Below are the code and all the weights of a small trained network. Each question names an input and a target symbol and asks about switching units off, where a switched-off unit gives its printed mean instead of its output.

import numpy as np


def w(rows, s, z=0):
    codes = np.array(rows[::2]) - 128.0
    scale = np.full(codes.shape[1], s)
    scale[-1] = z or s
    return codes * scale


def norm(h):
    return h / np.sqrt((h * h).mean(-1, keepdims=True) + 1e-5)


def f(y):
    return y / 2 * (1 + np.tanh(0.7978845608 * (y + 0.044715 * y**3)))


def softmax(a):
    e = np.exp(a - a.max(-1, keepdims=True))
    return e / e.sum(-1, keepdims=True)


def log_softmax(a):
    a = a - a.max(-1, keepdims=True)
    return a - np.log(np.exp(a).sum(-1, keepdims=True))


def net(x, mask):
    ids = ['αβεζηθμξπστφψ'.index(c) for c in x.split()]
    T = len(ids)
    res = E[ids] + P[:T]
    u = 0
    for l in range(2):
        q, k, v = (norm(res) @ M[l].T for M in (Q, K, V))
        z = softmax(np.where(np.tri(T) > 0, q @ k.T / 2**0.5, -1e9)) @ v
        res = res + np.where(mask[u], z, O[l][:, -1]) @ O[l][:, :-1]
        u += 1
        y = f(norm(res) @ A[l][:, :-1].T + A[l][:, -1])
        res = res + np.where(mask[u : u + 16], y, B[l][:, -1]) @ B[l][:, :-1]
        u += 16
    return log_softmax(norm(res)[-1] @ U[:, :-1].T + U[:, -1])


Q, K, V, O, A, B = {}, {}, {}, {}, {}, {}
E = w([
[95,81,136,190],'α',
[121,251,85,121],'β',
[7,54,118,43],'ε',
[186,85,54,25],'ζ',
[79,77,85,148],'η',
[90,76,142,189],'θ',
[125,95,150,29],'μ',
[247,134,98,136],'ξ',
[28,151,176,152],'π',
[93,82,133,194],'σ',
[96,39,87,75],'τ',
[184,158,181,107],'φ',
[154,65,62,87],'ψ',
],0.014)
P = w([
[105,255,139,199],'0',
[103,236,141,195],'1',
[102,204,142,189],'2',
[100,176,144,185],'3',
[98,150,147,179],'4',
[99,128,146,177],'5',
[100,112,143,170],'6',
[100,96,141,170],'7',
[103,81,141,162],'8',
[105,70,139,158],'9',
[108,57,135,157],'10',
[108,45,136,153],'11',
[115,39,134,149],'12',
],0.0069)
Q[0] = w([
[250,125,44,178],'L0H0',
[63,58,48,197],'L0H0',
],0.014)
K[0] = w([
[235,142,4,159],'L0H0',
[70,40,2,201],'L0H0',
],0.0082)
V[0] = w([
[118,171,188,208],'L0H0',
[122,254,110,79],'L0H0',
],0.0065)
O[0] = w([
[182,210,1,89,47],'L0H0',
[148,7,87,99,3],'L0H0',
],0.0056,0.0017)
A[0] = w([
[95,124,163,138,116],'L0N0',
[167,139,125,95,110],'L0N1',
[160,88,82,155,64],'L0N2',
[88,144,142,124,1],'L0N3',
[149,147,224,205,171],'L0N4',
[157,121,111,181,119],'L0N5',
[104,162,190,139,75],'L0N6',
[85,104,107,171,72],'L0N7',
[131,147,84,72,91],'L0N8',
[104,94,130,113,122],'L0N9',
[122,116,91,91,128],'L0N10',
[98,191,173,85,102],'L0N11',
[249,161,105,102,35],'L0N12',
[113,126,90,150,32],'L0N13',
[179,109,142,129,108],'L0N14',
[182,114,181,112,20],'L0N15',
],0.012,0.0037)
B[0] = w([
[182,141,77,86,181],'L0N0',
[95,112,207,131,138],'L0N1',
[169,155,174,136,154],'L0N2',
[183,111,136,161,112],'L0N3',
[97,254,106,126,215],'L0N4',
[91,132,188,105,164],'L0N5',
[177,186,93,134,131],'L0N6',
[151,78,140,82,253],'L0N7',
[94,169,173,129,150],'L0N8',
[181,160,107,122,216],'L0N9',
[158,177,204,141,179],'L0N10',
[133,190,148,81,147],'L0N11',
[114,58,214,119,213],'L0N12',
[107,78,168,124,131],'L0N13',
[155,89,164,177,142],'L0N14',
[92,62,168,150,131],'L0N15',
],0.0069,0.003)
Q[1] = w([
[77,49,41,254],'L1H0',
[126,75,167,88],'L1H0',
],0.015)
K[1] = w([
[83,60,25,254],'L1H0',
[180,15,149,57],'L1H0',
],0.0089)
V[1] = w([
[116,111,36,141],'L1H0',
[99,3,194,103],'L1H0',
],0.0039)
O[1] = w([
[148,147,194,123,137],'L1H0',
[178,253,53,127,251],'L1H0',
],0.0069,0.0015)
A[1] = w([
[113,17,129,113,126],'L1N0',
[146,187,148,224,67],'L1N1',
[96,198,86,165,99],'L1N2',
[100,131,89,169,154],'L1N3',
[195,166,80,191,66],'L1N4',
[140,194,170,138,3],'L1N5',
[162,82,141,150,62],'L1N6',
[200,179,186,197,56],'L1N7',
[124,122,82,104,185],'L1N8',
[97,96,145,139,147],'L1N9',
[113,3,155,161,113],'L1N10',
[88,111,209,172,92],'L1N11',
[61,160,187,114,124],'L1N12',
[172,130,117,164,102],'L1N13',
[186,103,174,127,82],'L1N14',
[181,154,147,159,33],'L1N15',
],0.012,0.0048)
B[1] = w([
[230,99,170,69,233],'L1N0',
[35,249,170,151,174],'L1N1',
[133,79,208,166,236],'L1N2',
[103,78,193,62,216],'L1N3',
[147,115,211,198,120],'L1N4',
[174,180,116,103,130],'L1N5',
[89,125,104,39,126],'L1N6',
[192,109,63,144,164],'L1N7',
[173,102,148,165,242],'L1N8',
[181,114,84,63,165],'L1N9',
[222,155,165,1,201],'L1N10',
[121,135,52,153,182],'L1N11',
[138,93,45,166,254],'L1N12',
[120,123,155,123,118],'L1N13',
[48,152,177,106,180],'L1N14',
[130,105,113,143,116],'L1N15',
],0.0075,0.0037)
U = w([
[66,166,180,147,253],'α',
[101,86,100,155,252],'β',
[88,60,35,103,138],'ε',
[86,164,239,63,76],'ζ',
[98,6,192,114,90],'η',
[126,119,130,129,92],'θ',
[113,195,77,50,137],'μ',
[186,211,174,149,108],'ξ',
[129,118,128,127,85],'π',
[127,119,122,131,85],'σ',
[196,63,40,160,83],'τ',
[171,179,52,152,169],'φ',
[174,69,176,205,117],'ψ',
],0.017,0.0073)

Each question gives the input, a string of symbols that net reads in full, and the target symbol t.
The units are the heads (2 rows each of Q, K, V and O) and the neurons (one row each of A and B). Each row of codes is followed by its name. A weight is (code - 128) times the scale printed after its matrix; where a second scale follows, it is the last column's (O, A, B and U).
mask holds one flag per unit, layer by layer, with each layer's heads first. A switched-off unit (its flag False) gives its mean, the last column of its rows in O or B, instead of its output. The means were averaged over made-up inputs and are rounded, as every weight is.
A unit's drop is (log p(t) with every unit on - log p(t) with that unit switched off) / (log p(t) with every unit on - log p(t) with every unit switched off).
The circuit of an input: a set's keep is (log p(t) with only the set's units on - log p(t) with every unit switched off) / (log p(t) with every unit on - log p(t) with every unit switched off). Starting from the 12 units with the biggest drops (on a tie, the unit counted first), units are removed one at a time, each time the one whose removal leaves the highest keep (on an exact tie, the one counted first), for as long as the keep stays at least 0.8.
circuit, biggest first: the units of the circuit, biggest drop first
most important unit: the unit with the biggest drop
top k neurons: the k neurons with the biggest drops, biggest first
top k neurons in layer l: the k neurons of layer l with the biggest drops, biggest first
drop when u is switched off: that unit's drop, to one decimal
input ξ ε ε π ψ β σ ε α, target α: circuit, biggest first	(L0H0 L1N1)
input ε η θ η π η μ, target μ: top 4 neurons	(L1N2 L1N3 L1N0 L0N7)
input σ η ξ η τ, target τ: circuit, biggest first	(L1H0 L1N8 L0N9 L1N3)
input σ η ζ ζ ψ θ, target α: circuit, biggest first	(L1N1)
input θ θ β ζ ψ β θ τ μ ζ σ, target α: circuit, biggest first	(L1N1 L0H0)
input η η ζ μ ζ φ, target φ: top 2 neurons	(L0N4 L1N11)
input θ ψ ξ ψ η θ α ψ β, target α: top 2 neurons	(L1N2 L0N7)
input ξ ζ ξ η η σ φ τ, target τ: top 2 neurons	(L0N9 L0N10)
input σ ψ η β η μ π β, target β: top 3 neurons	(L1N12 L0N4 L1N2)
input ξ α θ ψ ζ ξ ζ ξ β θ, target β: top 4 neurons	(L0N4 L1N12 L0N7 L1N11)
input θ μ ζ π ε ζ β θ ξ ξ, target ξ: top 4 neurons in layer 0	(L0N4 L0N7 L0N2 L0N12)
input π π ζ τ η ψ η φ, target φ: top 2 neurons	(L0N4 L1N7)
input η η α μ ζ, target ζ: top 2 neurons	(L0N10 L1N14)
input τ σ θ ζ ψ ζ ψ σ η ε, target ε: most important unit	L0H0
input ζ α θ α μ π ε ε, target ε: top 2 neurons	(L1N10 L1N2)
input μ μ η π ψ τ ψ β π, target β: top 2 neurons	(L1N12 L1N2)
input ξ σ η η β π ζ, target ζ: top 3 neurons in layer 1	(L1N12 L1N14 L1N7)
input ε μ μ α ε π ε α ψ ζ ζ ζ ξ, target ξ: top 2 neurons	(L0N4 L1N7)
input θ τ η, target η: top 2 neurons in layer 1	(L1N3 L1N2)
input μ β ζ ε β τ τ μ β α ξ β, target ε: most important unit	L1H0
input η ζ θ α σ ψ, target ψ: top 2 neurons	(L1N4 L0N2)
input ζ ξ ξ μ μ η η μ β α θ, target α: top 2 neurons	(L1N1 L0N4)
input σ φ η ξ μ η ψ τ η α, target α: drop when L0N4 is switched off	0.1
input η β β, target β: drop when L0N12 is switched off	0.1
input ε ζ η, target η: drop when L1N3 is switched off	0.2
input η ψ ξ π ξ τ μ μ ζ π, target β: drop when L0H0 is switched off	0.5
input η μ ε θ ψ ζ β, target α: top neuron in layer 1	(L1N2)
